In the rows, 128 means zero.
Known rows:
[141  94 153 156  87 132 101  99 106 114 107 191 132 115 101 129 131 138
 127  91 118 118  59  98 150  93  90 119 138 154] : plikler
[134 177 134  96 126 102 130 140 112 131 136 111 132 124 150  95 116 151
 113 195 123 120 161  96 116 133 172 151 122 144] : mirol
[111 113 122 134 149 172 126 139 192 151 116 106 141 142 107 155 151 154
 162  72 137 170 185 175 105 110  71 157 157 140] : masto
[127 118 124 141 135 125 163 134 127 117 117 134 129 121 121 140 121 118
 151  95 133 120 103 137 114 112 127 114 114 132] : zegutri
[130 100 141 165 109 140 116 103 117 115 118 178 130 119 101 157 116 127
 143  76 128 107  45 119 141  67  82 102 130 153] : steson
[140 142 132 101 126 105 106 126  90 157 151 100 117 129 134 138 114 103
 126 197 104 123 154 108 137 164 189  93  91 107] : tiflek
[126 102 143 161 107 139 110  95 132 113 121 169 130 121 101 157 118 128
 134  88 128 107  39 110 143  78  78 105 128 146] : gridiver
[149 167 116 161 128 130 129 159 100 147 118 114 143 133 148 103 115 132
 117 186  97 127 150 129 124 112 180 130 126 145] : gukim
[146 117 138 147  88 134 113  74 123  90 138 183 144 142  53 126 129 139
 120  69 138 107  16 126 155 124  59  97 136  94] : brekla
[145  98 155 100 124  99 109 118 114 143 118 154 123 113 105 136 138  98
 141 123 111 136 118  90 138 164 155 103  82 106] : plaplol
[136 158 138 170 104 130 124 135 145 154 118  47 147 148 153 107 119 136
 130 220 105 137 150 138  85 119 154 151 108 165] : platrel
[133 148 120 139 135 128 140 136  97 126 144  83 125 135 155 107 110 120
 116 179 135 112 138 142 111 133 169 113 117 131] : skalan
[104  96 133 156  97 111 114  93 156 102 125 181 127 119 158 158 126 103
 100 109 102 113   7 112 171  97  62 130 138 113] : bezo
[107 109 106  97 154 156 143 141 139 132 131 150 117 129 102 165 145 148
 159  33 153 150 190 178 136 118  90 132 171 110] : plovos
[140 134 134 101 127 106 104 127  77 155 156 100 110 129 133 134 118  97
 120 186 120 119 158 108 133 180 188  91  92 115] : sasak
[142 108 131 141 113 118 155 144  96 120  95 160 127 113 123 115 133 131
 149  92 117 129 117 122 120 121 148 128 125 138] : tinodrar
[ 91  97 100  95 147 140 140 134 155 117 139 153 110 128 139 157 155 130
 131  41 146 148 161 175 149 150  72 150 177  92] : fliril
[132 113 141  96 125  98 125 117 137 145 126 143 122 119  97 164 128  98
 156 111 111 130 108  97 141 150 142 101  85  99] : zipo
[147 168 120 154 126 127 125 153 114 146 119 110 144 135 148 101 117 130
 114 197  97 127 151 123 124 116 173 137 125 147] : kluzal
[140  92 157 156  85 134 100  98 111 111 106 193 132 115 102 131 131 138
 130  90 115 120  58  94 146  93  90 120 135 154] : teklin

Facts:
bagrus π:614 σ:53 α:nesar
bezo π:130 σ:53 α:dapek
bigasol π:64 α:gotal
bitogur π:859 σ:875 α:gukim
bralom π:64
brebrar π:130 σ:796 α:dapek
brekla π:130 σ:796 α:gezo
brezun π:859
bribrik π:130 σ:875 α:tresti
brokal π:64 σ:53 α:riskul
bruple π:859 α:flokla
dapek π:64 α:flokla
deko π:64 σ:53 α:treda
demubok π:859 σ:796 α:dapek
dramadren π:614 σ:53 α:gragon
driskos π:130 σ:53 α:tresti
fastur π:614 σ:351 α:gukim
fize π:64 σ:351 α:gotal
flamor π:64 σ:796 α:zaklek
fliril π:614 σ:796 α:flokla
flirudu π:859 σ:796 α:masto
flokla π:64
floklon π:614 σ:53 α:platrel
flugraklo π:130 σ:532 α:riskul
fodris π:614 σ:875 α:zaklek
gadram π:64 σ:53 α:trabrun
gapak π:64 σ:53 α:vogam
gaso π:859 σ:796 α:bigasol
gezo π:64 α:trarek
giflabrim π:130 σ:875 α:riskul
gotal π:64
grafiskas π:130 σ:875 α:flokla
gragon π:130 α:gotal
greklar π:64 σ:53 α:pumifa
grelur π:64 σ:53 α:gotal
gridiver π:130 σ:53 α:plapem
grigrutros π:64 σ:351 α:masto
gropek π:130 σ:796 α:bralom
gukim π:64 α:brezun
kapun π:64 σ:53 α:navisan
kinur π:64 σ:53 α:flokla
kladrol π:64 σ:53 α:stupim
klamo π:130 σ:796 α:tresti
kligru π:130 σ:875 α:gezo
klozis π:614 σ:875 α:bruple
kluflor π:64
klutol π:64 σ:351 α:zaklek
kluzal π:64
kolofor π:859 σ:53 α:nesar
koskil π:64 σ:532 α:trarek
kovi π:614 σ:796 α:tresti
lanaska π:64 σ:53 α:dapek
lebin π:130 σ:875 α:skeklam
lepum π:614 σ:53 α:trage
liflus π:614 σ:53 α:plapem
lizapo π:64 σ:796 α:trizan
losik π:614 σ:53 α:dapek
mapil π:64 σ:875 α:tresti
masto π:614 α:navisan
medrin π:614 σ:796 α:nesar
medrun π:859 σ:351 α:stupim
mikis π:64 σ:53 α:gezo
milim π:859 σ:53 α:gotal
mirol π:64 σ:532 α:bralom
miskik π:64 σ:796 α:treda
murevus π:859 σ:53 α:tresti
mustel π:64 σ:875 α:flokla
mutil π:614 σ:875 α:trage
nadri π:130 σ:875 α:dapek
navisan π:614
nesar π:64 α:platrel
niklu π:859 σ:875 α:plapem
nitruk π:859 σ:875 α:trabrun
noflisam π:64 σ:53 α:skeklam
noklefus π:130 σ:53 α:kluflor
nopluk π:130 σ:796 α:skeklam
plapem π:614
plaplol π:859 σ:875 α:skeklam
platrel π:64 α:navisan
plidaves π:859 σ:796 α:plopi
plikler π:130 σ:875 α:skeple
plodris π:614 σ:53 α:trabrun
plopi π:614 α:bralom
plopo π:64 σ:53 α:platrel
plotre π:64 σ:351 α:trarek
plovos π:614 σ:351 α:riskul
pumifa π:130 α:kluflor
rapleplim π:614 σ:875 α:skeklam
rastiskem π:130 σ:875 α:gukim
regriskes π:64 σ:351 α:skeklam
riskul π:859
sasak π:64 σ:796 α:skeklam
sepo π:614 σ:796 α:bruple
siklik π:64 σ:875 α:riskul
skalan π:64 σ:53 α:plapem
skeklam π:859 α:gotal
skeple π:614 α:kluzal
steke π:614 σ:875 α:masto
steson π:130 σ:53 α:gukim
stupim π:64 α:zaklek
taklol π:614 σ:53 α:kluzal
taskam π:64 σ:875 α:plapem
tastoka π:859 σ:53 α:gezo
tedrin π:64 σ:53 α:trizan
teklin π:130 σ:875 α:kluzal
tiflek π:64 σ:351 α:trabrun
tinodrar π:859 σ:875 α:stupim
topul π:859 σ:875 α:tresti
trabrun π:614 α:gotal
trage π:64 α:riskul
trarek π:130
treda π:64 α:bralom
tresti π:130 α:bralom
tridal π:64 σ:53 α:bigasol
triflasul π:64 σ:53 α:trage
trinukur π:614 σ:532 α:masto
triruk π:614 σ:532 α:gezo
trizan π:614 α:flokla
trodre π:859 σ:53 α:trabrun
trodu π:64 σ:532 α:gezo
trovi π:614 σ:53 α:brezun
trubrol π:859 σ:875 α:riskul
trunuk π:64 σ:875 α:bralom
trurun π:64 σ:796 α:kluzal
vabiplir π:859 σ:53 α:brezun
veror π:64 σ:53 α:kluflor
veska π:64 σ:53 α:trarek
vogam π:64 α:pumifa
vogin π:64 σ:351 α:stupim
vosokur π:64 σ:53 α:zaklek
vufo π:614 σ:53 α:treda
zaklek π:64
zatapok π:130 σ:796 α:brezun
zegutri π:859 σ:53 α:zaklek
zipo π:859 σ:351 α:gragon
zoplo π:859 σ:53 α:trizan
zubran π:64 σ:532 α:dapek
zugru π:614 σ:53 α:flokla
zusar π:64 σ:53 α:plopi

Rows:
No name comes twice in this set of rows, the named rows included.
[126  88 148 151  79 110 102  98 127 105 110 196 131 115 135 129 137 123
 103 106 101 121  36  93 166 104  76 137 143 128] -> grafiskas
[135 146 154 152 123 121  92 108 177 123 106 186 142 109  97 143 129 146
 124 107 124 122  74  37 158  75  82 146 134 177] -> tresti
[ 86  82 141 129 114 169 139 104 196 141 134  33 121 155 114 168 153 155
 181  76 171 161 185 201  58 140  45 163 140 154] -> medrin
[ 99 132 123  71 180 137 137 132 174 115 145 142  99 115 105 145 153 161
 136  38 198 140 215 109 130 153  83 165 172 140] -> kovi
[143 112 153 150 113 126  73 104 143 152 109 191 145 117  86 168 126 114
 138 117  84 131  55  73 169  79  94  98 109 144] -> gragon
[135 122 170 123 110 114  97  93 148 103 114 183 119  98 104 116 136 152
 114 101 150 112  86  28 149 107  93 150 142 181] -> bribrik
[135 163 111 150 122 113 128 153 129 138 124 117 143 135 175  98 120 117
  96 208  86 130 129 125 136 128 166 146 129 126] -> flokla
[100 127 120  78 196 154 137 133 187 115 143 128 110 118 108 149 147 154
 143  47 200 138 198 129 125 135  86 148 166 134] -> vufo
[107  82 138 118 129 169 126 121 166 131 122  87 122 139 117 135 158 158
 159  73 159 167 192 184  93 141  74 157 153 136] -> steke
[105 115 117 124 104  74 160 123 152 106 124 156 121 123 172 138 138  96
 110 105 108 126  77 123 147 155 108 160 125  88] -> demubok
[130 155 145 178  95 134 123 128 156 158 118  22 150 153 156 107 120 137
 136 230 106 140 152 141  70 117 143 158 101 173] -> nesar
[146  79 168 124 100 121  64  89 106 139 120 191 123 110  87 159 133 109
 135 106 103 125  62  70 167 125 108  91 101 135] -> lebin
[139 147 127 108 122 109 117 130  93 149 147  98 118 131 137 129 114 111
 123 193 110 118 151 112 132 153 182 103 100 114] -> fize
[114 152 114 110  98  81 135 140 112 125 135 127 133 132 206 103 123 116
  79 214  81 128 109 134 144 144 151 155 130  92] -> zubran

The same elements again, as new rows of numbers:
Known rows:
[137 137 119  98 168 182 124 122  81 154  98 126 108 158 138 117 169 120
 182 107 136  53 140  91 165 139 123  84  94 166  88  92 116 121 115 108
  87 187  84 139 132] : topul
[112 159 108 140 120 176 101 140 113 140 169 164 131 144 158 121 145  19
 124 115 131 120 183 101 137 150 100 116 116 140  72 149 123 122  92 108
 103 110 124 205 173] : zoplo
[120 113 149 113 149 179 143 112  70 169 118 146  82 162 122 140 142  94
 184  92 176 107 151  92 184 136 101  91 121 168 101 103 125 124  96 134
 103 165  85 158 187] : medrun
[127 148 123 132 106 146  99 126 131 114 155 126 141 128 127 128 122 105
 105 153 127 137 140 123 104 120 134 128 125 139 133 126 130 122 133 109
 115  91 156 127 142] : skalan
[130 116 132 104 173 155 131 131  91 158 109 147 100 143 134 126 134  85
 175  90 158  84 157 109 172 124 123  87  97 178  81 102 104 113  99 134
 102 167  97 166 165] : bitogur
[132 163 110 125 103 203  80 136 109 142 139 131 122 171 142 119 187  74
 148 132 109  67 169  67 120 160 131  98 110 166  85 142 117 100 122  82
  82 128 122 157 150] : murevus
[140 118 174 103 122 135 151 109  56 132 124 128 115 122 108 112  90 142
 173 144 159 148 105 117 122 109 117 135 140 159 114 117 138 154 122 145
 141 135 118  86 167] : regriskes
[130 145 148 123  92 129  93 123 104 119 152 130 135 119 122 108  99 108
 128 166  93 139 143 114  81 112 144 140 135 161 110 148 127 127 134 119
 126  87 153 123 139] : tridal
[107 139 118 106 148 134 154 127 114  93 128 103 107  77 114 133 109 177
 108 170 187 138 123 149 125 110 149 105 145 124 150 114 107 136 135 108
 173 147 159 113  92] : giflabrim
[118 166 106 109 114 171 143 122 110  83 123  89 119 102 114 131 146 193
  98 190 151 125 124 107  99 144 151 109 152 111 155 123 122 141 161  81
 154 138 166 101  65] : driskos
[116 106 156 106 111  94 169 122 118 136 142 112  82  97 107 131 114 189
 147 144 119 172  93 143 100 158 138 139 189  78 150 172 122 114 139 140
 235 149 126  93  64] : gragon
[109 108 123 130 112 115 155 126 153 125 156 114  81 107 109 151 140 175
 118 146 143 172 101 132 120 168 133 125 184  70 168 160 117 111 143 124
 226 141 134 117  66] : trarek
[125 137 143 135 129 152 147 113  85 121 134 124 119 132 110 141 115 141
 134 137 171 142 108 112 143 119 125 117 133 140 145  99 137 150 122 131
 108 131 125 121 168] : plotre
[133  94 143 140 145 100 170 111 138 152 115 127  87 142 119 144 142 157
 150  90 115 147  77 128 148 157 119 124 146  86 156 118 143 123 130 147
 173 152 102 120 116] : gezo
[107 139 119  94 154 139 161 124 115  96 117 106 110  80 106 135 106 180
 110 166 201 136 121 145 132 102 148 101 143 128 149 110 102 140 140 113
 169 144 161 110  86] : kligru
[144 108 166  84 160 141 123 130  57 170 105 145  96 128 127 101 110  81
 213 107 149  84 160 114 142 115 128 103 103 205  53 133 112 122 103 146
 121 164  88 133 158] : plaplol
[133 132 132 113 117  89  74 135 151 130 137 126 147 110 141  88 100 114
 133 166  81 114 147 135  68 109 171 143 118 161  89 191 124 123 142 132
 143  98 149 118 109] : sasak
[153 128 141 134 125 127 131 125 116 131  95 128 168 134 138 135 122 141
 123 114 120 129 113 143 147 104  97 152 109 139 140  96 146 149 126 149
  77 121 123 109 159] : trovi
[127 133 127 123 128 168 114 130 110 153 136 148 100 157 141 129 151  55
 151 110 138  99 178  97 141 142 118  95 111 179  84 129 108 109 103 111
  85 128 112 175 159] : vabiplir
[142 105  99 161 113  77  74 154 233 123 132 126 184 139 143 148 116 118
  89 112 125 123 152 159 120  87 142 138 110 162 159 124 102  93 125 135
  44  67 143 115 132] : medrin

Rows:
No name comes twice in this set of rows, the named rows included.
[115 103 130 151 152 140 155 127 112 181 138 167  79 156 143 128 165  67
 163  59 122 128 126 119 166 188  85 125 131  95  91 147 150 107  91 154
 171 177  66 182 144] -> bruple
[151  86 177 130 115  74 149 123 116 171  98 138 131 142 126 121 123 156
 182  89  65 150  79 146 134 146  96 176 143 100 134 142 149 136 124 174
 143 153  86  71 132] -> trabrun
[135  81 172 112 128 118 128 123 101 196 141 154  66 155 131 117 146  86
 211  82  93 117 132 104 136 174 111 121 148 144  82 176 115  97 104 152
 164 168  74 128 130] -> skeklam
[119 148 115 135 160 132 144 128 103 110 126 135 138 110 136 123 100 124
 110 133 164 131 118 139 147 110 120 132 108 106 120 108 159 156 118 141
 137 135 133 144 149] -> mustel

Now the same elements, written a new way:
Known rows:
[119 131 129 127  76  88  83 104 141 122 139 124 121 110 136 125 133 130
 124 124 140 105 116 129 133 165 126 125 146 136 168 148 125 124 128 135
 130] : bigasol
[118 133 131 131 178 135 120  97 135 126 140 146 106 140 148 113 127 146
 109 124 117 125 129 159 130 139 136 116 147 131  84 138 128 130 115 144
 132] : kladrol
[114 135 132 134 168 146 120 104 126 126 144 134 103 129 142 114 121 156
 102 120 130 119 121 138 127 150 123 116 134 130 120 135 125 124 124 142
 134] : stupim
[161 135 126  45 157 197 113 160 100 125 165 152 128 153 142 141 115 135
 161 114 115 150 142 125 121 108  95  93  95 134  93 104 143 121  72 144
 154] : zegutri
[116 132 133 136 154 142 114 106 130 125 143 131 108 124 144 116 122 155
 106 121 132 119 116 136 125 154 128 122 133 130 129 131 123 125 126 142
 130] : gukim
[159 135 128  50 147 204 109 167  92 124 166 142 127 138 138 142 111 142
 156 116 129 146 129 100 117 125  86  97  80 130 123  97 135 119  83 142
 149] : brezun
[ 87 114 123 150 163 100 134 115 139 129 122 123 137 114 111 102 133 168
 107 149 155 137 116 173 133  77 156 137 150 125 163 109 113 144 178 119
 101] : plapem
[182 137 143  57 140 185 123 158  87 127 125 138 136 128 129 169 111 161
 145  89 130 158 134  85 107 141  75  95  82 128  84 125 139 109 112 156
 141] : niklu
[198 141 126 116  56 176 124 188  86 137 137 126 117 183 119 153 103  86
 186 154 103 107 143 117 117 115 109 141  78 123  58 100 141 111 125 125
 169] : demubok
[131 129 124 130 135 141 109 133 140 113 129 135 119 121 139 127 121 134
 110 146 118 110 132 121 132 160 156 134 158 128 132 127 133 129 101 127
 110] : kapun
[153 127 135  25 105 185 100 141 102 136 150 166 148 138 157 134 116 101
 176 112 108 186 138  66 108 162 105 118  80 136 154  55 135 122  84 125
 122] : tastoka
[121 131 131 133 155 134 121 103 134 126 141 146 111 137 148 113 127 145
 111 120 119 126 129 152 129 148 139 125 145 131 103 134 129 129 113 137
 128] : triflasul
[122 135 125 209 102  87 165 117 119 120  98 134 132 153 153 121 151 116
 140 149 150 106 155  95 143 169 144 150 115 112  75 144 127 121 121 155
 145] : miskik
[136 142 129 140  32  31 102  97 133 123 112 126 127 143 131 129 140  76
 144 160 122  94 141  96 148 149 143 132 152 131 110 157 130 112 150 133
 160] : sasak
[129 136 122 129  66  58  74  89 159 121 113 129 145 143 142 132 133  94
 139 139 124 116 120 123 144 157 131 129 156 138 164 180 127 135 120 120
 147] : regriskes
[104 121 139 149 203  82 151  94 131 131  81 121 140 106 102 126 129 199
  84 120 151 160 123 166 123  76 140 126 152 125  93 141 115 132 211 136
 102] : fodris
[120 131 138  96 103 114 185 115 124 149 126 133 131 134 132 120 127   6
 150 126  80 171 144  35 118 134 118 135 106 127 148  84 130 121 128  87
 142] : brekla
[ 99 134 119 185 131 139 124 132 111 118 142 120 115 136 155 106 138 121
 129 135 163  93 123 109 142 166 130 146 106 117 173 121 115 126 109 145
 131] : mirol
[ 85 118 116 229 139  48 189 117 127 126  74 126 160 145 124 108 164 143
 134 176 172 129 156 137 153  83 166 159 131 108  97 128 116 138 172 146
 121] : kovi
[115 127 132  95 169 171 166 145 130 139 168 117 109 114 115 126 125  91
 125  91 107 141 120 116 121 107  96 104 112 131 153 126 132 128  93 108
 144] : pumifa

Rows:
No name comes twice in this set of rows, the named rows included.
[165 143 122  55 195 185 112 138 102 124 137 153 140 183 147 141 100 120
 156 124 105 169 133 108 126 105  87  93  95 129  87 134 138 129  75 127
 165] -> medrun
[104 134 123 106 171 173 158 149 115 135 180 108 104 128 119 110 122  52
 133 113 113 119 119  99 130 100  99 111 107 128 192 110 125 125  97  99
 152] -> flugraklo
[120 118 127 138 181  91 145 137 139 113  73 113 152  88  93 138 120 183
  76 149 147 142 124 126 127  91 161 135 173 120 127 130 120 139 199 114
  84] -> steke
[ 96 132 132 128 109 137  99  98 118 131 145 135 118 128 163  94 120  77
 129 137 128 128 114  62 123 193 137 154 118 127 228  71 110 127 141 110
 111] -> trodu
[152 132 128 159  76 144 184 162 125 149 137 100 107 156  96 140 122  33
 154 132  82  96 130 134 121  96 121 151 102 124  94 124 136 120 136  87
 158] -> brebrar
[113 127 137 122 109 137 108  97 132 133 132 139 120 113 157 113 123 122
 120 115 131 141 117  92 116 193 133 141 128 133 182  93 118 128 136 126
 105] -> gezo
[144 136 115 138 154 133 109 126 150 107 104 131 138 145 142 135 106 116
 107 165 111 125 120  96 139 154 151 138 155 124 150 150 131 143  99 103
 119] -> grigrutros
[ 77 110 119 189 164  95 152 126 139 126 110 120 151 112 122 104 150 185
 116 143 180 135 123 172 138  90 154 145 133 120 153 118 113 145 160 139
  95] -> plopi
[101 134 127 134 120 132 104 108 113 126 147 131 110 133 156  99 121  90
 124 139 133 116 117  86 131 174 134 146 121 125 210  88 112 125 133 118
 120] -> koskil
[111 113 103 125 175 116 125 167 152  98  98 122 152 101  96 119 115 154
  92 195 130 122 131 135 142  75 195 141 188 121 156 104 129 156 144  86
  70] -> bagrus
[134 131 123 124 140 152 107 147 133 108 133 123 115 107 133 129 111 144
  99 151 130  99 121  95 130 167 147 131 150 123 163 121 130 129 110 123
 110] -> platrel
[128 137 133 115 142 121 196 133 119 139 135 122 117 148 118 127 128  41
 138 130  83 134 146  82 130  93 113 115 119 124  94 132 138 122 114  99
 165] -> zatapok
[131 137 129  97  51  62 151 134 132 136 137 111 131 129 106 138 145  20
 158 136  97 116 141  83 141 101 111 112 128 134 127 152 138 117 120  98
 169] -> nopluk

